Below is a small trained network, with its code and all its weights. Each question gives an input and a target symbol and asks what happens when units are switched off, that is, made to give their printed mean instead of their output.

import numpy as np


def w(rows, s, z=0):
    codes = np.array(rows[::2]) - 128.0
    scale = np.full(codes.shape[1], s)
    scale[-1] = z or s
    return codes * scale


def f(y):
    return y / 2 * (1 + np.tanh(0.7978845608 * (y + 0.044715 * y**3)))


def softmax(a):
    e = np.exp(a - a.max(-1, keepdims=True))
    return e / e.sum(-1, keepdims=True)


def log_softmax(a):
    a = a - a.max(-1, keepdims=True)
    return a - np.log(np.exp(a).sum(-1, keepdims=True))


def net(x, mask):
    ids = ['βγζηθλμξσφω'.index(c) for c in x.split()]
    T = len(ids)
    res = E[ids] + P[:T]
    u = 0
    for l in range(3):
        r = res
        for j in range(2):
            rows = slice(3 * j, 3 * j + 3)
            q, k, v = (r @ M[l][rows].T for M in (Q, K, V))
            z = softmax(np.where(np.tri(T) > 0, q @ k.T / 3**0.5, -1e9)) @ v
            o = O[l][rows]
            res = res + np.where(mask[u + j], z, o[:, -1]) @ o[:, :-1]
        u += 2
        y = f(res @ A[l][:, :-1].T + A[l][:, -1])
        res = res + np.where(mask[u : u + 4], y, B[l][:, -1]) @ B[l][:, :-1]
        u += 4
    return log_softmax(res[-1] @ U[:, :-1].T + U[:, -1])


Q, K, V, O, A, B = {}, {}, {}, {}, {}, {}
E = w([
[149,109,174],'β',
[148,111,172],'γ',
[148,111,169],'ζ',
[152,120,154],'η',
[151,117,160],'θ',
[152,125,150],'λ',
[141,149,116],'μ',
[164,167,103],'ξ',
[81,11,146],'σ',
[28,17,219],'φ',
[145,7,52],'ω',
],0.017)
P = w([
[130,169,164],'0',
[212,135,180],'1',
[221,126,174],'2',
[205,112,152],'3',
[191,102,123],'4',
[172,96,98],'5',
[153,92,71],'6',
[137,82,44],'7',
[121,79,17],'8',
[117,73,2],'9',
[121,48,6],'10',
],0.008)
Q[0] = w([
[12,229,254],'0.h1',
[113,212,153],'0.h1',
[88,137,62],'0.h1',
[20,88,114],'0.h2',
[83,64,150],'0.h2',
[215,39,164],'0.h2',
],0.0094)
K[0] = w([
[25,205,117],'0.h1',
[113,198,93],'0.h1',
[114,113,42],'0.h1',
[173,130,108],'0.h2',
[173,114,101],'0.h2',
[111,3,58],'0.h2',
],0.012)
V[0] = w([
[153,61,99],'0.h1',
[84,170,2],'0.h1',
[35,172,144],'0.h1',
[166,233,163],'0.h2',
[151,91,163],'0.h2',
[174,114,46],'0.h2',
],0.0075)
O[0] = w([
[129,157,140,205],'0.h1',
[189,108,253,7],'0.h1',
[230,119,120,38],'0.h1',
[172,54,194,3],'0.h2',
[96,154,141,192],'0.h2',
[154,161,140,143],'0.h2',
],0.0065,0.006)
A[0] = w([
[1,155,73,3],'0.n1',
[240,97,135,100],'0.n2',
[117,183,129,179],'0.n3',
[153,148,166,92],'0.n4',
],0.0071,0.0043)
B[0] = w([
[222,58,238,253],'0.n1',
[255,183,171,89],'0.n2',
[146,196,42,188],'0.n3',
[103,116,243,80],'0.n4',
],0.0038,0.0026)
Q[1] = w([
[178,149,100],'1.h1',
[76,161,138],'1.h1',
[97,165,173],'1.h1',
[137,2,199],'1.h2',
[156,45,182],'1.h2',
[92,239,81],'1.h2',
],0.0084)
K[1] = w([
[77,173,146],'1.h1',
[100,99,114],'1.h1',
[214,52,167],'1.h1',
[186,252,206],'1.h2',
[228,177,211],'1.h2',
[65,20,3],'1.h2',
],0.0075)
V[1] = w([
[241,120,98],'1.h1',
[114,193,69],'1.h1',
[112,156,253],'1.h1',
[150,9,106],'1.h2',
[99,188,140],'1.h2',
[102,232,207],'1.h2',
],0.0066)
O[1] = w([
[113,222,60,75],'1.h1',
[112,66,3,176],'1.h1',
[249,174,253,24],'1.h1',
[40,243,162,222],'1.h2',
[180,39,133,99],'1.h2',
[167,10,147,2],'1.h2',
],0.0047,0.0034)
A[1] = w([
[119,172,89,253],'1.n1',
[139,114,106,56],'1.n2',
[110,1,106,66],'1.n3',
[104,132,107,132],'1.n4',
],0.0078,0.0055)
B[1] = w([
[125,2,77,255],'1.n1',
[176,230,129,113],'1.n2',
[40,235,178,166],'1.n3',
[120,133,110,161],'1.n4',
],0.008,0.0077)
Q[2] = w([
[102,134,94],'2.h1',
[106,86,134],'2.h1',
[74,79,63],'2.h1',
[118,183,79],'2.h2',
[214,106,161],'2.h2',
[103,5,59],'2.h2',
],0.013)
K[2] = w([
[119,138,124],'2.h1',
[99,113,134],'2.h1',
[99,92,118],'2.h1',
[83,111,153],'2.h2',
[170,251,136],'2.h2',
[114,150,68],'2.h2',
],0.02)
V[2] = w([
[159,53,162],'2.h1',
[107,112,136],'2.h1',
[40,130,254],'2.h1',
[75,146,197],'2.h2',
[164,128,80],'2.h2',
[84,76,167],'2.h2',
],0.011)
O[2] = w([
[91,93,243,102],'2.h1',
[112,161,140,212],'2.h1',
[180,208,178,244],'2.h1',
[96,164,118,1],'2.h2',
[200,96,155,195],'2.h2',
[10,149,185,203],'2.h2',
],0.013,0.0052)
A[2] = w([
[42,205,114,118],'2.n1',
[193,70,134,161],'2.n2',
[2,175,129,208],'2.n3',
[112,34,129,255],'2.n4',
],0.0094,0.0057)
B[2] = w([
[202,88,115,206],'2.n1',
[222,67,130,163],'2.n2',
[133,138,74,246],'2.n3',
[132,166,244,225],'2.n4',
],0.011,0.014)
U = w([
[104,129,131,53],'β',
[91,141,136,95],'γ',
[80,140,147,223],'ζ',
[120,130,150,166],'η',
[111,133,152,166],'θ',
[129,126,153,160],'λ',
[171,84,133,202],'μ',
[215,53,96,1],'ξ',
[123,111,38,145],'σ',
[214,217,127,121],'φ',
[11,100,94,145],'ω',
],0.012,0.0053)

Each question gives the input, a string of symbols that net reads in full, and the target symbol t.
The units are the heads (3 rows each of Q, K, V and O) and the neurons (one row each of A and B). Each row of codes is followed by its name. A weight is (code - 128) times the scale printed after its matrix; where a second scale follows, it is the last column's (O, A, B and U).
mask holds one flag per unit, layer by layer, with each layer's heads first. A switched-off unit (its flag False) gives its mean, the last column of its rows in O or B, instead of its output. The means were averaged over made-up inputs and are rounded, as every weight is.
A unit's drop is (log p(t) with every unit on - log p(t) with that unit switched off) / (log p(t) with every unit on - log p(t) with every unit switched off).
The circuit of an input: a set's keep is (log p(t) with only the set's units on - log p(t) with every unit switched off) / (log p(t) with every unit on - log p(t) with every unit switched off). Starting from the 12 units with the biggest drops (on a tie, the unit counted first), units are removed one at a time, each time the one whose removal leaves the highest keep (on an exact tie, the one counted first), for as long as the keep stays at least 0.8.
units of the circuit, in order: the units of the circuit, biggest drop first
k most important neurons: the k neurons with the biggest drops, biggest first
which heads matter: for each layer, one digit per head in row order, 1 if its drop is at least 0.15 and else 0, layers parted by /
input μ μ η β λ φ λ ζ ξ ξ, target ξ: which heads matter => 00 / 10 / 01
input μ ξ φ η ζ ξ φ μ, target φ: which heads matter => 00 / 01 / 10
input φ φ ξ φ θ η, target φ: units of the circuit, in order => [2.h1]
input θ μ ζ λ λ η ξ η λ, target ξ: 2 most important neurons => [2.n2 1.n3]
input γ ζ μ μ η ζ μ β ξ, target ξ: 2 most important neurons => [2.n2 1.n1]
input σ ζ ξ θ λ φ σ β, target φ: which heads matter => 00 / 11 / 10
input ζ η λ η φ μ ξ ζ β, target ξ: 3 most important neurons => [1.n1 1.n3 2.n2]
input θ ξ φ λ β ξ μ λ, target ξ: units of the circuit, in order => [2.h2 1.n1 1.n3]
input β φ η φ σ γ σ η, target σ: which heads matter => 11 / 01 / 01
input γ η η φ ξ φ ω, target φ: which heads matter => 10 / 00 / 10
input γ μ λ μ λ, target μ: 3 most important neurons => [1.n3 2.n2 2.n4]
input σ σ λ β σ μ θ, target σ: units of the circuit, in order => [2.n4 1.h2]
input ω λ μ γ ω ω λ μ, target ω: which heads matter => 01 / 01 / 10
input ω λ μ σ σ η σ μ, target σ: which heads matter => 10 / 01 / 10
input σ θ ω ξ β ξ ζ ω ζ, target ω: units of the circuit, in order => [2.h1]
input ζ β θ σ θ γ, target σ: which heads matter => 11 / 01 / 01
input ξ μ ξ σ λ θ β φ φ μ θ, target φ: units of the circuit, in order => [1.n3 2.h1]
input θ φ θ θ ζ μ β ζ γ ζ μ, target μ: 2 most important neurons => [1.n1 2.n4]
input η ζ ξ ξ σ γ, target σ: which heads matter => 01 / 00 / 01
input γ ξ ζ μ, target ξ: units of the circuit, in order => [2.h2 1.h2]
input β λ σ φ, target φ: 2 most important neurons => [1.n3 2.n1]
input ζ θ σ φ β, target φ: 3 most important neurons => [1.n3 2.n1 1.n1]
input ξ λ φ γ ω ζ η ω, target ω: which heads matter => 11 / 10 / 10
input γ λ ξ φ θ, target φ: units of the circuit, in order => [2.h1]
input ξ ξ φ λ φ σ σ ξ, target σ: which heads matter => 11 / 11 / 01
input σ θ σ λ, target σ: units of the circuit, in order => [2.n4 2.h2 2.n3 2.n1]
input σ θ μ ξ γ ζ η η ξ β ζ, target ξ: units of the circuit, in order => [2.h2 1.n1]
input ζ η μ μ γ η η η φ ζ, target φ: which heads matter => 00 / 00 / 10
input γ λ η λ ω φ ζ ξ ω μ ζ, target ω: units of the circuit, in order => [1.n1 2.h1]
input ω ζ θ σ, target ω: units of the circuit, in order => [2.h1 1.h1]
